Below is a small trained network, with its code and all its weights. Each question gives an input and a class and asks what happens when units are switched off, that is, made to give their printed mean instead of their output.

import numpy as np


def w(rows, s, z=0):
    codes = np.array(rows[::2]) - 128.0
    scale = np.full(codes.shape[1], s)
    scale[-1] = z or s
    return codes * scale


def norm(h):
    return h / np.sqrt((h * h).mean(-1, keepdims=True) + 1e-5)


def f(y):
    return y / 2 * (1 + np.tanh(0.7978845608 * (y + 0.044715 * y**3)))


def log_softmax(a):
    a = a - a.max(-1, keepdims=True)
    return a - np.log(np.exp(a).sum(-1, keepdims=True))


def net(x, mask):
    res = np.array(x, float).reshape(1, 6) / 4 @ E
    u = 0
    for l in range(2):
        y = f(norm(res) @ A[l][:, :-1].T + A[l][:, -1])
        res = res + np.where(mask[u : u + 12], y, B[l][:, -1]) @ B[l][:, :-1]
        u += 12
    return log_softmax(norm(res)[-1] @ U[:, :-1].T + U[:, -1])


A, B = {}, {}
E = w([
[131,151,64,98,95,89,169,153],'x0',
[82,171,81,255,122,159,131,191],'x1',
[138,120,129,134,116,120,122,137],'x2',
[160,141,176,109,62,213,240,136],'x3',
[119,137,130,128,134,131,132,123],'x4',
[91,39,119,64,100,159,133,203],'x5',
],0.0084)
A[0] = w([
[135,69,106,84,175,54,139,101,118],'0.n1',
[103,179,49,62,128,22,233,156,106],'0.n2',
[43,165,57,227,97,129,190,187,78],'0.n3',
[174,61,254,200,174,214,52,104,142],'0.n4',
[159,192,138,73,191,108,110,55,253],'0.n5',
[125,188,118,31,29,60,119,92,175],'0.n6',
[104,54,1,133,234,56,54,42,151],'0.n7',
[118,91,244,96,187,117,87,179,160],'0.n8',
[204,135,151,159,132,180,205,85,159],'0.n9',
[157,170,32,92,22,28,156,161,109],'0.n10',
[92,59,149,73,141,250,108,142,223],'0.n11',
[81,51,118,174,170,84,68,102,43],'0.n12',
],0.0059,0.0017)
B[0] = w([
[171,168,174,138,133,145,184,144,170],'0.n1',
[66,222,90,134,86,216,94,118,193],'0.n2',
[142,126,233,109,204,166,79,137,227],'0.n3',
[93,217,71,6,38,188,52,79,205],'0.n4',
[189,98,85,168,132,184,145,213,207],'0.n5',
[142,104,115,121,238,173,49,133,190],'0.n6',
[114,150,199,117,67,87,189,179,254],'0.n7',
[170,254,89,197,151,178,175,135,173],'0.n8',
[176,137,119,180,22,54,148,110,189],'0.n9',
[75,234,197,110,99,211,43,46,194],'0.n10',
[99,162,35,182,108,83,52,172,205],'0.n11',
[11,209,146,130,51,97,153,162,173],'0.n12',
],0.006,0.0053)
A[1] = w([
[77,135,229,176,163,92,181,163,247],'1.n1',
[178,87,153,144,65,189,209,107,226],'1.n2',
[72,22,109,73,142,157,145,156,174],'1.n3',
[110,185,197,127,88,52,86,98,181],'1.n4',
[140,150,146,39,62,78,148,95,189],'1.n5',
[113,205,121,194,85,175,20,221,252],'1.n6',
[255,173,118,234,174,94,174,70,168],'1.n7',
[164,124,103,78,164,89,113,114,161],'1.n8',
[143,113,165,18,167,93,185,91,119],'1.n9',
[26,66,135,96,109,137,121,152,176],'1.n10',
[168,147,132,85,98,164,31,75,176],'1.n11',
[122,152,97,119,198,27,32,90,122],'1.n12',
],0.0079,0.0024)
B[1] = w([
[211,51,184,123,155,146,138,165,161],'1.n1',
[59,182,160,160,169,3,155,202,163],'1.n2',
[158,112,42,165,82,122,80,64,142],'1.n3',
[134,152,79,89,78,132,210,155,174],'1.n4',
[115,131,152,206,160,137,144,205,162],'1.n5',
[190,110,131,81,146,163,138,117,250],'1.n6',
[143,33,25,122,109,123,95,122,171],'1.n7',
[135,92,177,198,152,165,133,140,134],'1.n8',
[177,125,199,227,128,148,85,112,141],'1.n9',
[190,109,84,177,91,109,208,48,152],'1.n10',
[102,137,91,96,161,214,102,149,174],'1.n11',
[46,102,138,157,82,109,171,103,149],'1.n12',
],0.0072,0.014)
U = w([
[37,214,115,126,76,214,116,105,149],'0',
[59,142,190,217,48,42,206,175,140],'1',
[150,119,93,142,143,174,158,176,186],'2',
[182,131,101,132,135,145,126,181,153],'3',
[149,69,21,194,71,113,125,70,114],'4',
[142,78,199,222,213,195,89,156,93],'5',
[70,83,144,74,239,75,103,97,47],'6',
[1,65,175,92,238,50,111,25,2],'7',
],0.0087,0.0065)

Each question gives the input, the list of numbers given to net, and the class t.
The units are the neurons (one row each of A and B). Each row of codes is followed by its name. A weight is (code - 128) times the scale printed after its matrix; where a second scale follows, it is the last column's (A, B and U).
mask holds one flag per neuron, layer by layer. A switched-off neuron (its flag False) gives its mean, the last column of its row in B, instead of its output. The means were averaged over made-up inputs and are rounded, as every weight is.
A unit's drop is (log p(t) with every unit on - log p(t) with that unit switched off) / (log p(t) with every unit on - log p(t) with every unit switched off).
The circuit of an input: a set's keep is (log p(t) with only the set's units on - log p(t) with every unit switched off) / (log p(t) with every unit on - log p(t) with every unit switched off). Starting from the 12 units with the biggest drops (on a tie, the unit counted first), units are removed one at a time, each time the one whose removal leaves the highest keep (on an exact tie, the one counted first), for as long as the keep stays at least 0.8.
units of the circuit, in order: the units of the circuit, biggest drop first
top k neurons: the k neurons with the biggest drops, biggest first
k most important neurons of layer l: the k neurons of layer l with the biggest drops, biggest first
input [6,-2,-1,-1,-3,0], class 0: most important neuron of layer 0 -> [0.n10]
input [-2,5,5,5,-2,6], class 4: top 3 neurons -> [1.n3 1.n10 0.n11]
input [3,7,-5,-6,-3,1], class 5: top 4 neurons -> [0.n3 1.n1 0.n4 1.n6]
input [0,7,6,-3,-2,6], class 5: 2 most important neurons of layer 1 -> [1.n4 1.n7]
input [-4,-5,1,1,-3,6], class 4: top 3 neurons -> [0.n11 1.n3 0.n10]
input [0,-4,-3,8,-8,-7], class 1: units of the circuit, in order -> [1.n2 1.n6]
input [-6,-3,0,-7,3,3], class 1: units of the circuit, in order -> [0.n7 0.n12]
input [-6,-8,0,-4,-6,5], class 5: 2 most important neurons of layer 1 -> [1.n9 1.n8]
input [8,2,7,7,-1,3], class 0: top 2 neurons -> [0.n10 0.n2]
input [-1,7,-3,6,3,3], class 5: top 2 neurons -> [0.n3 1.n4]
input [-7,-5,-5,-3,6,-2], class 0: top 2 neurons -> [0.n4 1.n1]
input [-5,3,2,6,1,0], class 1: top 2 neurons -> [0.n9 1.n2]
input [0,-6,-2,2,-1,6], class 4: top 3 neurons -> [1.n3 0.n11 0.n3]
input [6,2,3,5,-6,4], class 0: units of the circuit, in order -> [0.n10 0.n2]
input [1,8,0,7,4,-3], class 5: units of the circuit, in order -> [0.n3 1.n1]
input [3,2,-7,-7,6,4], class 1: units of the circuit, in order -> [0.n7 1.n11]
input [-5,3,2,-5,-5,-4], class 0: units of the circuit, in order -> [0.n4]
input [-1,-1,1,4,-1,8], class 4: top 2 neurons -> [1.n3 0.n11]
input [-2,5,4,3,-5,-7], class 4: 2 most important neurons of layer 0 -> [0.n7 0.n9]
input [3,-5,0,4,-1,2], class 5: 3 most important neurons of layer 0 -> [0.n6 0.n4 0.n7]
input [4,3,-6,7,5,-8], class 4: units of the circuit, in order -> [1.n7 0.n9]
input [-4,-2,1,1,-5,7], class 4: units of the circuit, in order -> [1.n3 1.n10]
input [0,6,-2,-8,-4,-8], class 1: units of the circuit, in order -> [1.n12 0.n7]
input [-8,-8,0,-3,5,-3], class 0: units of the circuit, in order -> [0.n4 0.n8]
input [6,8,-3,5,-2,6], class 5: units of the circuit, in order -> [0.n3 1.n4]
input [-5,2,5,7,4,2], class 1: units of the circuit, in order -> [1.n2]
input [-1,8,0,2,3,-8], class 4: units of the circuit, in order -> [1.n7 0.n2]
input [8,5,-7,-5,-1,0], class 0: top 2 neurons -> [0.n10 0.n2]
